Below is a small trained network, with its code and all its weights. Each question gives an input and a target symbol and asks what happens when units are switched off, that is, made to give their printed mean instead of their output.

import numpy as np


def w(rows, s, z=0):
    codes = np.array(rows[::2]) - 128.0
    scale = np.full(codes.shape[1], s)
    scale[-1] = z or s
    return codes * scale


def f(y):
    return y / 2 * (1 + np.tanh(0.7978845608 * (y + 0.044715 * y**3)))


def softmax(a):
    e = np.exp(a - a.max(-1, keepdims=True))
    return e / e.sum(-1, keepdims=True)


def log_softmax(a):
    a = a - a.max(-1, keepdims=True)
    return a - np.log(np.exp(a).sum(-1, keepdims=True))


def net(x, mask):
    ids = ['ΘΞΩαγδηλμτφ'.index(c) for c in x.split()]
    T = len(ids)
    res = E[ids] + P[:T]
    u = 0
    for l in range(3):
        r = res
        for j in range(2):
            rows = slice(4 * j, 4 * j + 4)
            q, k, v = (r @ M[l][rows].T for M in (Q, K, V))
            z = softmax(np.where(np.tri(T) > 0, q @ k.T / 4**0.5, -1e9)) @ v
            o = O[l][rows]
            res = res + np.where(mask[u + j], z, o[:, -1]) @ o[:, :-1]
        u += 2
        y = f(res @ A[l][:, :-1].T + A[l][:, -1])
        res = res + np.where(mask[u : u + 4], y, B[l][:, -1]) @ B[l][:, :-1]
        u += 4
    return log_softmax(res[-1] @ U[:, :-1].T + U[:, -1])


Q, K, V, O, A, B = {}, {}, {}, {}, {}, {}
E = w([
[121,120,113,123,183,125],'Θ',
[131,128,136,135,184,112],'Ξ',
[117,142,104,157,198,102],'Ω',
[128,171,47,41,144,211],'α',
[45,129,126,119,164,223],'γ',
[179,167,168,89,104,241],'δ',
[136,155,225,203,136,188],'η',
[188,211,122,203,121,196],'λ',
[191,34,180,48,137,91],'μ',
[24,78,203,176,60,115],'τ',
[129,55,199,9,104,195],'φ',
],0.011)
P = w([
[144,100,171,92,253,195],'0',
[148,99,159,114,241,185],'1',
[139,161,180,85,219,164],'2',
[134,150,168,108,190,170],'3',
[133,161,173,113,165,149],'4',
[124,165,164,116,141,139],'5',
[124,161,170,128,113,126],'6',
[111,178,174,126,79,111],'7',
[98,166,185,146,67,95],'8',
[116,135,202,163,49,82],'9',
],0.0044)
Q[0] = w([
[176,100,77,47,81,138],'L0H1',
[92,137,184,113,249,226],'L0H1',
[212,104,34,3,120,109],'L0H1',
[143,225,13,207,51,170],'L0H1',
[88,69,118,122,131,156],'L0H2',
[157,110,59,110,7,55],'L0H2',
[109,143,24,124,143,149],'L0H2',
[111,91,217,94,104,186],'L0H2',
],0.0057)
K[0] = w([
[217,119,162,62,147,146],'L0H1',
[105,150,221,180,2,212],'L0H1',
[197,83,84,42,112,142],'L0H1',
[137,180,65,174,211,194],'L0H1',
[142,119,156,157,102,164],'L0H2',
[116,191,78,158,162,157],'L0H2',
[191,129,95,105,131,167],'L0H2',
[72,108,175,128,69,132],'L0H2',
],0.0066)
V[0] = w([
[95,120,71,11,57,44],'L0H1',
[142,161,139,164,77,48],'L0H1',
[120,159,130,167,253,141],'L0H1',
[239,100,144,53,210,164],'L0H1',
[115,193,63,88,147,105],'L0H2',
[104,229,70,145,105,62],'L0H2',
[135,123,114,118,110,57],'L0H2',
[94,176,104,161,40,108],'L0H2',
],0.0049)
O[0] = w([
[147,104,26,78,82,139,5],'L0H1',
[126,47,69,214,119,95,16],'L0H1',
[89,188,139,193,182,151,247],'L0H1',
[190,149,113,2,227,144,236],'L0H1',
[164,142,122,148,110,103,128],'L0H2',
[152,54,109,175,109,79,45],'L0H2',
[139,119,89,158,61,155,55],'L0H2',
[130,45,81,167,66,39,18],'L0H2',
],0.0043,0.0032)
A[0] = w([
[148,88,101,108,141,89,119],'L0N1',
[109,191,185,162,111,209,181],'L0N2',
[119,167,139,106,254,121,255],'L0N3',
[182,189,138,181,130,134,157],'L0N4',
],0.0076,0.0056)
B[0] = w([
[234,113,147,126,89,103,121],'L0N1',
[86,194,178,127,145,157,190],'L0N2',
[135,103,89,136,254,181,252],'L0N3',
[159,212,107,200,127,130,147],'L0N4',
],0.0081,0.015)
Q[1] = w([
[33,242,60,203,144,229],'L1H1',
[125,192,130,117,170,151],'L1H1',
[117,157,69,120,153,130],'L1H1',
[167,142,84,235,68,59],'L1H1',
[107,174,206,138,167,181],'L1H2',
[45,156,178,90,254,179],'L1H2',
[203,37,55,149,25,116],'L1H2',
[89,174,189,103,234,163],'L1H2',
],0.0059)
K[1] = w([
[42,226,50,165,97,112],'L1H1',
[85,137,80,93,50,156],'L1H1',
[142,170,109,137,106,173],'L1H1',
[101,109,71,171,254,183],'L1H1',
[66,91,94,117,59,106],'L1H2',
[69,120,124,116,14,13],'L1H2',
[199,127,126,111,177,250],'L1H2',
[61,103,150,121,31,93],'L1H2',
],0.0054)
V[1] = w([
[109,209,130,125,86,166],'L1H1',
[131,184,85,101,76,159],'L1H1',
[144,42,142,149,93,117],'L1H1',
[131,201,149,144,65,222],'L1H1',
[114,203,52,170,148,128],'L1H2',
[210,126,124,64,156,192],'L1H2',
[167,71,177,90,142,108],'L1H2',
[133,13,160,94,3,92],'L1H2',
],0.0054)
O[1] = w([
[139,141,123,121,187,198,142],'L1H1',
[177,148,136,112,156,231,114],'L1H1',
[117,182,149,104,59,96,62],'L1H1',
[110,146,138,118,231,198,151],'L1H1',
[175,38,156,176,41,165,143],'L1H2',
[118,107,216,84,169,69,169],'L1H2',
[96,183,122,66,164,19,126],'L1H2',
[93,254,123,128,113,156,4],'L1H2',
],0.0065,0.019)
A[1] = w([
[63,227,126,72,190,108,89],'L1N1',
[36,184,117,224,169,200,166],'L1N2',
[58,122,177,174,65,132,110],'L1N3',
[4,215,62,126,168,160,250],'L1N4',
],0.0042,0.0015)
B[1] = w([
[133,66,174,84,103,30,185],'L1N1',
[97,200,31,123,227,48,254],'L1N2',
[100,140,133,147,225,230,115],'L1N3',
[186,148,65,2,148,93,198],'L1N4',
],0.0043,0.0065)
Q[2] = w([
[39,141,172,84,254,197],'L2H1',
[102,86,104,155,100,143],'L2H1',
[156,124,130,133,54,34],'L2H1',
[102,170,143,86,83,186],'L2H1',
[63,98,77,230,114,113],'L2H2',
[162,106,235,140,216,160],'L2H2',
[117,117,114,135,105,249],'L2H2',
[128,230,109,97,62,45],'L2H2',
],0.0072)
K[2] = w([
[85,189,165,144,65,152],'L2H1',
[167,131,115,120,140,158],'L2H1',
[165,88,94,116,179,87],'L2H1',
[172,123,199,159,165,142],'L2H1',
[183,143,16,118,161,178],'L2H2',
[78,151,112,135,47,134],'L2H2',
[102,180,119,254,182,171],'L2H2',
[174,41,179,109,168,78],'L2H2',
],0.0087)
V[2] = w([
[167,142,184,171,107,135],'L2H1',
[172,173,201,104,102,148],'L2H1',
[99,209,133,214,122,80],'L2H1',
[185,185,188,142,76,155],'L2H1',
[255,149,87,180,116,82],'L2H2',
[222,108,69,101,117,73],'L2H2',
[191,172,59,217,166,76],'L2H2',
[193,151,14,68,104,218],'L2H2',
],0.0078)
O[2] = w([
[113,91,171,124,192,76,89],'L2H1',
[157,99,204,157,175,114,84],'L2H1',
[35,92,91,146,210,142,19],'L2H1',
[147,92,211,137,223,97,7],'L2H1',
[178,120,60,138,208,104,43],'L2H2',
[205,130,56,43,151,110,83],'L2H2',
[173,92,2,235,230,163,106],'L2H2',
[234,205,164,77,168,205,68],'L2H2',
],0.0078,0.015)
A[2] = w([
[134,114,68,106,64,58,120],'L2N1',
[190,85,7,185,152,149,182],'L2N2',
[93,109,151,94,1,103,135],'L2N3',
[135,85,100,169,52,140,254],'L2N4',
],0.0076,0.0043)
B[2] = w([
[75,98,122,80,235,128,176],'L2N1',
[183,165,152,203,86,1,241],'L2N2',
[98,204,99,209,203,128,248],'L2N3',
[59,150,91,76,91,143,201],'L2N4',
],0.0075,0.011)
U = w([
[99,175,60,157,66,202,182],'Θ',
[125,140,71,52,220,124,161],'Ξ',
[142,149,78,125,152,144,74],'Ω',
[191,147,99,157,196,146,137],'α',
[224,143,85,90,73,173,252],'γ',
[82,3,152,143,163,131,35],'δ',
[134,153,94,133,131,136,23],'η',
[132,185,190,114,99,55,64],'λ',
[163,52,210,88,121,132,174],'μ',
[147,106,110,133,37,56,179],'τ',
[137,105,117,112,121,119,52],'φ',
],0.0047,0.0042)

Each question gives the input, a string of symbols that net reads in full, and the target symbol t.
The units are the heads (4 rows each of Q, K, V and O) and the neurons (one row each of A and B). Each row of codes is followed by its name. A weight is (code - 128) times the scale printed after its matrix; where a second scale follows, it is the last column's (O, A, B and U).
mask holds one flag per unit, layer by layer, with each layer's heads first. A switched-off unit (its flag False) gives its mean, the last column of its rows in O or B, instead of its output. The means were averaged over made-up inputs and are rounded, as every weight is.
A unit's drop is (log p(t) with every unit on - log p(t) with that unit switched off) / (log p(t) with every unit on - log p(t) with every unit switched off).
The circuit of an input: a set's keep is (log p(t) with only the set's units on - log p(t) with every unit switched off) / (log p(t) with every unit on - log p(t) with every unit switched off). Starting from the 12 units with the biggest drops (on a tie, the unit counted first), units are removed one at a time, each time the one whose removal leaves the highest keep (on an exact tie, the one counted first), for as long as the keep stays at least 0.8.
units of the circuit, in order: the units of the circuit, biggest drop first
k most important neurons: the k neurons with the biggest drops, biggest first
top k neurons in layer l: the k neurons of layer l with the biggest drops, biggest first
input Ω γ μ α η α λ, target α: units of the circuit, in order	L2H2, L0N4, L2H1
input α Ω η η Ω Ω, target δ: 2 most important neurons	L0N2, L1N4
input τ μ η Ω η Ω λ φ, target Θ: 3 most important neurons	L1N2, L0N3, L1N4
input Ω μ γ Ω λ Ξ, target α: units of the circuit, in order	L2H2, L0N4, L2N2
input μ γ Ω α λ γ, target α: units of the circuit, in order	L2H2, L0N4, L2N2
input Ω γ α μ Ω Ω α, target γ: units of the circuit, in order	L2H2, L2H1, L2N3
input Θ Ω μ Ω α, target Ξ: 3 most important neurons	L0N3, L0N4, L0N2
input γ μ Ξ γ, target Ξ: top 3 neurons in layer 1	L1N4, L1N1, L1N2
input μ γ α Ω α, target γ: 3 most important neurons	L1N4, L1N1, L0N3
input η Ω Θ γ α λ α Ω, target α: units of the circuit, in order	L2H2, L0N4, L0N3, L2N2
input Ω Ω α η μ, target Ξ: top neuron in layer 0	L0N2
input Ω δ φ α α, target λ: 2 most important neurons	L0N3, L0N4
input γ Ω Ω α η Ω δ Ω Θ, target μ: 2 most important neurons	L2N3, L0N3
input Ω γ Ω α Θ μ Ω μ Ω δ, target Ξ: 2 most important neurons	L0N2, L0N3
input γ Ω τ Ω Ω Ω τ τ γ Ω, target α: top 2 neurons in layer 0	L0N3, L0N2
input γ μ α, target Ξ: top 2 neurons in layer 2	L2N1, L2N2
input Ω δ Ω γ γ Ω α η Ω, target δ: 2 most important neurons	L0N3, L0N2
input φ η Ω γ, target δ: 3 most important neurons	L0N3, L0N2, L2N2
input Ω α δ γ γ Ω, target Θ: 3 most important neurons	L0N3, L2N2, L2N4
input Ω Ω Ξ λ λ δ γ μ γ, target Ξ: top 2 neurons in layer 1	L1N4, L1N2
input γ γ δ μ γ Ω, target Ξ: 3 most important neurons	L0N3, L0N2, L0N4
input γ λ Ω γ μ λ δ, target Ξ: 2 most important neurons	L0N2, L0N4
input Ω γ λ α, target α: top 2 neurons in layer 0	L0N4, L0N3
input μ γ Ω α η α α μ, target Ξ: top 3 neurons in layer 2	L2N1, L2N3, L2N2
input Ω γ λ γ, target α: 3 most important neurons	L0N4, L2N2, L1N2
input Ω Ω λ μ γ Ω γ Θ μ Ξ, target Ξ: 3 most important neurons	L0N3, L0N2, L2N1
input α α Ξ, target γ: most important neuron	L0N3
input Ω Ω Ω λ λ μ η φ γ γ, target λ: top neuron in layer 1	L1N2
input Ω Ω η Ω Ω Ω, target τ: top neuron in layer 0	L0N3
